Below is a small trained network, with its code and all its weights. Each question gives an input and a class and asks what happens when units are switched off, that is, made to give their printed mean instead of their output.

import numpy as np


def w(rows, s, z=0):
    codes = np.array(rows[::2]) - 128.0
    scale = np.full(codes.shape[1], s)
    scale[-1] = z or s
    return codes * scale


def f(y):
    return y / 2 * (1 + np.tanh(0.7978845608 * (y + 0.044715 * y**3)))


def log_softmax(a):
    a = a - a.max(-1, keepdims=True)
    return a - np.log(np.exp(a).sum(-1, keepdims=True))


def net(x, mask):
    res = np.array(x, float).reshape(1, 4) / 4 @ E
    y = f(res @ A[0][:, :-1].T + A[0][:, -1])
    res = res + np.where(mask, y, B[0][:, -1]) @ B[0][:, :-1]
    return log_softmax(res[-1] @ U[:, :-1].T + U[:, -1])


A, B = {}, {}
E = w([
[110,251,101,167],'x0',
[129,129,132,131],'x1',
[19,87,89,183],'x2',
[206,109,31,206],'x3',
],0.011)
A[0] = w([
[181,204,91,146,179],'n1',
[232,200,68,154,171],'n2',
[179,178,130,151,122],'n3',
[187,89,61,178,216],'n4',
[12,100,128,89,226],'n5',
[74,46,152,99,226],'n6',
[41,202,111,209,123],'n7',
[109,46,112,142,167],'n8',
[176,64,52,174,227],'n9',
[134,214,153,70,221],'n10',
[138,163,82,139,127],'n11',
[195,187,92,133,176],'n12',
[113,91,87,191,144],'n13',
[47,193,115,197,101],'n14',
[78,224,149,102,154],'n15',
[147,161,172,94,147],'n16',
[207,61,159,76,184],'n17',
[81,63,113,91,182],'n18',
[197,158,133,178,144],'n19',
[90,122,119,196,152],'n20',
[71,101,160,91,220],'n21',
[211,85,182,97,185],'n22',
[152,174,162,35,198],'n23',
[56,89,165,85,252],'n24',
],0.011,0.0039)
B[0] = w([
[186,199,151,185,214],'n1',
[155,164,131,178,249],'n2',
[143,172,169,192,177],'n3',
[131,76,88,166,218],'n4',
[162,127,223,148,223],'n5',
[144,97,233,190,211],'n6',
[216,103,158,34,207],'n7',
[97,77,114,215,178],'n8',
[131,65,37,168,221],'n9',
[22,197,155,115,214],'n10',
[142,104,169,164,161],'n11',
[161,181,130,187,209],'n12',
[117,47,44,139,175],'n13',
[222,117,126,14,193],'n14',
[69,148,116,56,205],'n15',
[88,157,105,94,172],'n16',
[193,43,89,17,207],'n17',
[113,107,215,201,183],'n18',
[162,154,123,179,188],'n19',
[133,43,83,95,166],'n20',
[173,152,253,149,197],'n21',
[205,107,102,49,202],'n22',
[86,185,144,62,210],'n23',
[154,115,250,151,217],'n24',
],0.0076,0.012)
U = w([
[134,115,151,9,247],'0',
[160,163,169,254,165],'1',
[222,94,10,99,173],'2',
[18,26,49,203,5],'3',
[7,250,93,82,30],'4',
],0.0071,0.0026)

Each question gives the input, the list of numbers given to net, and the class t.
The units are the neurons (one row each of A and B). Each row of codes is followed by its name. A weight is (code - 128) times the scale printed after its matrix; where a second scale follows, it is the last column's (A, B and U).
mask holds one flag per neuron, in row order. A switched-off neuron (its flag False) gives its mean, the last column of its row in B, instead of its output. The means were averaged over made-up inputs and are rounded, as every weight is.
A unit's drop is (log p(t) with every unit on - log p(t) with that unit switched off) / (log p(t) with every unit on - log p(t) with every unit switched off).
unit that matters most: the unit with the biggest drop
top k neurons: the k neurons with the biggest drops, biggest first
drop of u: that unit's drop, to one decimal
input [7,0,-8,0], class 4: unit that matters most => n10
input [-5,-2,7,1], class 3: top 3 neurons => (n13; n1; n8)
input [2,-3,7,3], class 2: top 2 neurons => (n14; n7)
input [-7,7,1,-6], class 1: top 2 neurons => (n6; n18)
input [2,-1,-8,0], class 4: top 2 neurons => (n10; n23)
input [4,-1,2,0], class 0: top 2 neurons => (n9; n7)
input [8,7,3,-4], class 0: top 2 neurons => (n7; n14)
input [5,-4,0,-8], class 4: top 2 neurons => (n10; n17)
input [-2,7,1,-7], class 1: drop of n21 => 0.3
input [-8,7,4,1], class 3: drop of n1 => 0.3
input [1,-4,3,0], class 0: drop of n14 => 0.1
